Below are the code and all the weights of a small trained network. Each question names an input and a target symbol and asks about switching units off, where a switched-off unit gives its printed mean instead of its output.

import numpy as np


def w(rows, s, z=0):
    codes = np.array(rows[::2]) - 128.0
    scale = np.full(codes.shape[1], s)
    scale[-1] = z or s
    return codes * scale


def norm(h):
    return h / np.sqrt((h * h).mean(-1, keepdims=True) + 1e-5)


def f(y):
    return np.maximum(y, 0)


def softmax(a):
    e = np.exp(a - a.max(-1, keepdims=True))
    return e / e.sum(-1, keepdims=True)


def log_softmax(a):
    a = a - a.max(-1, keepdims=True)
    return a - np.log(np.exp(a).sum(-1, keepdims=True))


def net(x, mask):
    ids = ['αεζηθμπψ'.index(c) for c in x.split()]
    T = len(ids)
    res = E[ids] + P[:T]
    u = 0
    for l in range(3):
        q, k, v = (norm(res) @ M[l].T for M in (Q, K, V))
        z = softmax(np.where(np.tri(T) > 0, q @ k.T / 2**0.5, -1e9)) @ v
        res = res + np.where(mask[u], z, O[l][:, -1]) @ O[l][:, :-1]
        u += 1
        y = f(norm(res) @ A[l][:, :-1].T + A[l][:, -1])
        res = res + np.where(mask[u : u + 4], y, B[l][:, -1]) @ B[l][:, :-1]
        u += 4
    return log_softmax(norm(res)[-1] @ U[:, :-1].T + U[:, -1])


Q, K, V, O, A, B = {}, {}, {}, {}, {}, {}
E = w([
[142,115,120,69,105,117,128,133,184,82,139,145],'α',
[165,89,100,149,90,174,122,107,137,188,174,196],'ε',
[66,141,137,102,173,94,111,172,138,219,144,138],'ζ',
[145,174,252,170,36,153,59,182,70,67,63,151],'η',
[2,67,172,130,51,152,165,125,159,148,152,108],'θ',
[133,56,90,130,92,147,95,131,186,131,81,112],'μ',
[123,97,108,73,99,143,162,152,156,156,131,162],'π',
[46,132,115,64,108,48,112,181,168,121,127,149],'ψ',
],0.0092)
P = w([
[131,158,153,187,163,141,81,122,114,108,140,114],'0',
[114,102,147,99,145,5,162,146,123,154,159,102],'1',
[129,92,222,115,114,67,108,148,126,154,130,157],'2',
[95,216,84,165,147,202,133,180,170,109,126,220],'3',
[194,134,70,171,166,140,105,180,131,132,24,210],'4',
[190,85,157,73,107,73,116,117,84,160,99,114],'5',
[121,128,147,137,102,121,83,183,142,128,123,184],'6',
[73,193,98,156,99,210,99,208,191,87,88,195],'7',
[179,135,65,165,61,50,128,171,76,122,103,134],'8',
[175,110,212,84,123,106,44,157,63,144,106,206],'9',
[126,194,66,157,103,164,85,192,167,144,97,210],'10',
[142,110,168,123,108,173,53,128,167,171,84,255],'11',
],0.0066)
Q[0] = w([
[182,32,213,39,116,56,85,66,47,155,141,98],'0.h1',
[123,85,195,49,28,140,1,198,218,198,137,207],'0.h1',
],0.007)
K[0] = w([
[68,185,139,136,147,250,56,191,210,101,113,219],'0.h1',
[165,200,229,203,48,148,91,243,1,77,34,167],'0.h1',
],0.0062)
V[0] = w([
[162,171,158,151,163,132,43,60,156,3,133,58],'0.h1',
[186,108,145,42,84,97,191,160,176,28,138,219],'0.h1',
],0.007)
O[0] = w([
[212,180,133,193,71,113,219,176,206,170,143,72,29],'0.h1',
[123,101,173,148,166,9,254,93,47,83,86,167,254],'0.h1',
],0.0086,0.0061)
A[0] = w([
[139,110,47,206,143,129,124,130,191,136,48,238,181],'0.n1',
[98,112,194,138,173,57,57,3,52,60,93,145,210],'0.n2',
[107,126,78,182,129,195,58,87,114,173,125,43,4],'0.n3',
[87,155,132,186,131,125,205,138,129,181,5,107,92],'0.n4',
],0.0045,0.0019)
B[0] = w([
[153,79,220,15,110,91,190,123,36,124,79,95,185],'0.n1',
[102,7,2,124,89,178,111,193,144,21,64,149,254],'0.n2',
[89,83,172,156,202,69,193,115,11,103,148,154,134],'0.n3',
[222,176,167,125,59,10,148,90,173,115,217,160,168],'0.n4',
],0.0047,0.0089)
Q[1] = w([
[58,56,114,119,167,162,2,106,231,108,166,81],'1.h1',
[103,77,11,148,153,71,177,23,157,20,144,138],'1.h1',
],0.0042)
K[1] = w([
[120,158,205,124,144,145,118,1,62,165,93,158],'1.h1',
[77,61,83,106,96,114,116,203,67,160,97,166],'1.h1',
],0.0069)
V[1] = w([
[88,131,129,97,140,57,89,179,168,106,55,100],'1.h1',
[204,87,83,177,2,184,150,104,168,96,92,101],'1.h1',
],0.0068)
O[1] = w([
[117,167,119,114,177,254,205,215,81,105,116,112,253],'1.h1',
[72,166,118,152,187,116,79,94,213,108,73,139,107],'1.h1',
],0.0094,0.0045)
A[1] = w([
[38,119,133,102,170,191,78,85,123,45,144,95,8],'1.n1',
[204,65,129,158,139,69,58,2,131,97,189,114,2],'1.n2',
[157,54,32,103,136,136,45,100,144,111,241,32,175],'1.n3',
[76,49,159,209,201,104,114,105,74,120,125,70,67],'1.n4',
],0.0054,0.0017)
B[1] = w([
[151,70,170,61,170,117,74,142,130,223,136,128,253],'1.n1',
[254,200,89,103,101,94,143,90,175,76,170,140,136],'1.n2',
[166,165,138,142,85,98,224,131,50,96,124,141,174],'1.n3',
[85,19,143,141,158,24,218,121,104,42,49,111,219],'1.n4',
],0.0064,0.0029)
Q[2] = w([
[171,159,133,161,193,127,108,105,139,184,93,64],'2.h1',
[72,61,2,112,238,176,45,68,62,143,159,46],'2.h1',
],0.0064)
K[2] = w([
[195,124,157,53,62,122,187,153,243,170,236,169],'2.h1',
[98,90,90,26,104,86,233,252,213,178,106,248],'2.h1',
],0.0042)
V[2] = w([
[200,169,52,104,203,188,56,173,148,160,134,61],'2.h1',
[53,3,171,94,131,165,86,103,118,147,163,22],'2.h1',
],0.0056)
O[2] = w([
[91,40,59,164,99,79,184,200,78,176,71,166,1],'2.h1',
[153,155,103,164,233,92,85,102,91,175,76,2,159],'2.h1',
],0.0085,0.0049)
A[2] = w([
[178,200,156,116,81,64,166,141,225,117,125,127,168],'2.n1',
[70,89,111,112,236,155,195,120,14,75,70,134,129],'2.n2',
[138,147,178,121,229,114,168,103,79,81,79,84,131],'2.n3',
[149,176,149,140,228,112,85,28,96,170,107,2,3],'2.n4',
],0.0062,0.0039)
B[2] = w([
[76,104,130,153,142,201,75,107,50,145,85,163,187],'2.n1',
[121,148,105,174,70,122,152,153,229,145,171,144,248],'2.n2',
[110,219,102,148,128,145,141,47,157,218,105,126,192],'2.n3',
[129,108,77,2,184,83,94,201,185,38,75,135,132],'2.n4',
],0.0082,0.015)
U = w([
[146,136,130,98,78,117,65,73,146,84,213,142,178],'α',
[145,80,115,98,116,220,83,191,49,115,153,116,108],'ε',
[164,138,173,212,143,48,203,115,142,127,175,105,254],'ζ',
[130,183,108,180,89,170,103,137,254,152,158,140,21],'η',
[152,163,121,73,163,125,85,140,160,93,144,97,178],'θ',
[63,77,146,172,186,77,128,110,59,42,100,177,108],'μ',
[117,188,172,162,136,174,125,49,64,161,117,106,74],'π',
[132,144,137,142,142,185,204,197,120,85,179,101,35],'ψ',
],0.0069,0.0018)

Each question gives the input, a string of symbols that net reads in full, and the target symbol t.
The units are the heads (2 rows each of Q, K, V and O) and the neurons (one row each of A and B). Each row of codes is followed by its name. A weight is (code - 128) times the scale printed after its matrix; where a second scale follows, it is the last column's (O, A, B and U).
mask holds one flag per unit, layer by layer, with each layer's heads first. A switched-off unit (its flag False) gives its mean, the last column of its rows in O or B, instead of its output. The means were averaged over made-up inputs and are rounded, as every weight is.
A unit's drop is (log p(t) with every unit on - log p(t) with that unit switched off) / (log p(t) with every unit on - log p(t) with every unit switched off).
The circuit of an input: a set's keep is (log p(t) with only the set's units on - log p(t) with every unit switched off) / (log p(t) with every unit on - log p(t) with every unit switched off). Starting from the 12 units with the biggest drops (on a tie, the unit counted first), units are removed one at a time, each time the one whose removal leaves the highest keep (on an exact tie, the one counted first), for as long as the keep stays at least 0.8.
circuit, biggest first: the units of the circuit, biggest drop first
unit that matters most: the unit with the biggest drop
k most important neurons: the k neurons with the biggest drops, biggest first
top k neurons in layer l: the k neurons of layer l with the biggest drops, biggest first
input μ ε π α π ψ, target ζ: circuit, biggest first	[0.h1; 2.n1]
input μ π η α, target μ: 2 most important neurons	[2.n2; 2.n3]
input θ ζ ζ π π ζ π π π ζ π α, target ε: circuit, biggest first	[0.h1; 1.h1]
input α π ζ η α α ε π π ζ α, target α: unit that matters most	2.h1
input π μ μ π π π ε π ζ μ η, target π: circuit, biggest first	[0.h1; 2.n2; 0.n2]
input π π μ α μ α, target ζ: circuit, biggest first	[0.h1; 2.n2]
input ζ μ π π π π μ μ ζ ζ π η, target ζ: 2 most important neurons	[2.n1; 0.n2]
input ζ π π π π η π μ π, target ζ: circuit, biggest first	[0.h1; 0.n2]
input π μ π π α μ π, target ζ: circuit, biggest first	[0.h1; 2.n2; 2.n1]
input α μ ζ, target ζ: 3 most important neurons	[0.n2; 0.n4; 2.n3]
input ζ π α π π ζ π η ζ ψ, target ζ: circuit, biggest first	[2.h1; 0.h1]
input ζ μ ε μ π ψ ε α π μ, target ζ: circuit, biggest first	[0.h1; 2.n1]
input θ α ψ, target θ: top 2 neurons in layer 2	[2.n4; 2.n1]
input π μ μ α ε, target η: top 3 neurons in layer 2	[2.n2; 2.n1; 2.n3]
input μ ζ ζ, target η: circuit, biggest first	[0.h1]
input ζ ζ μ α μ π π μ π ψ, target η: top 2 neurons in layer 2	[2.n2; 2.n3]
input π π π ζ μ ζ η ζ μ ζ, target π: 4 most important neurons	[0.n2; 2.n2; 2.n1; 1.n1]
input π π μ μ π ε, target η: 2 most important neurons	[2.n2; 0.n2]
input π π ψ α μ η π π π π μ π, target π: 2 most important neurons	[2.n2; 2.n1]
input π θ π π π μ μ π η μ ζ, target π: most important neuron	[2.n2]
input π π μ π μ π θ, target η: circuit, biggest first	[2.n2; 0.n1]
input π η ζ π μ μ ζ π μ π μ, target π: top 2 neurons in layer 0	[0.n1; 0.n2]
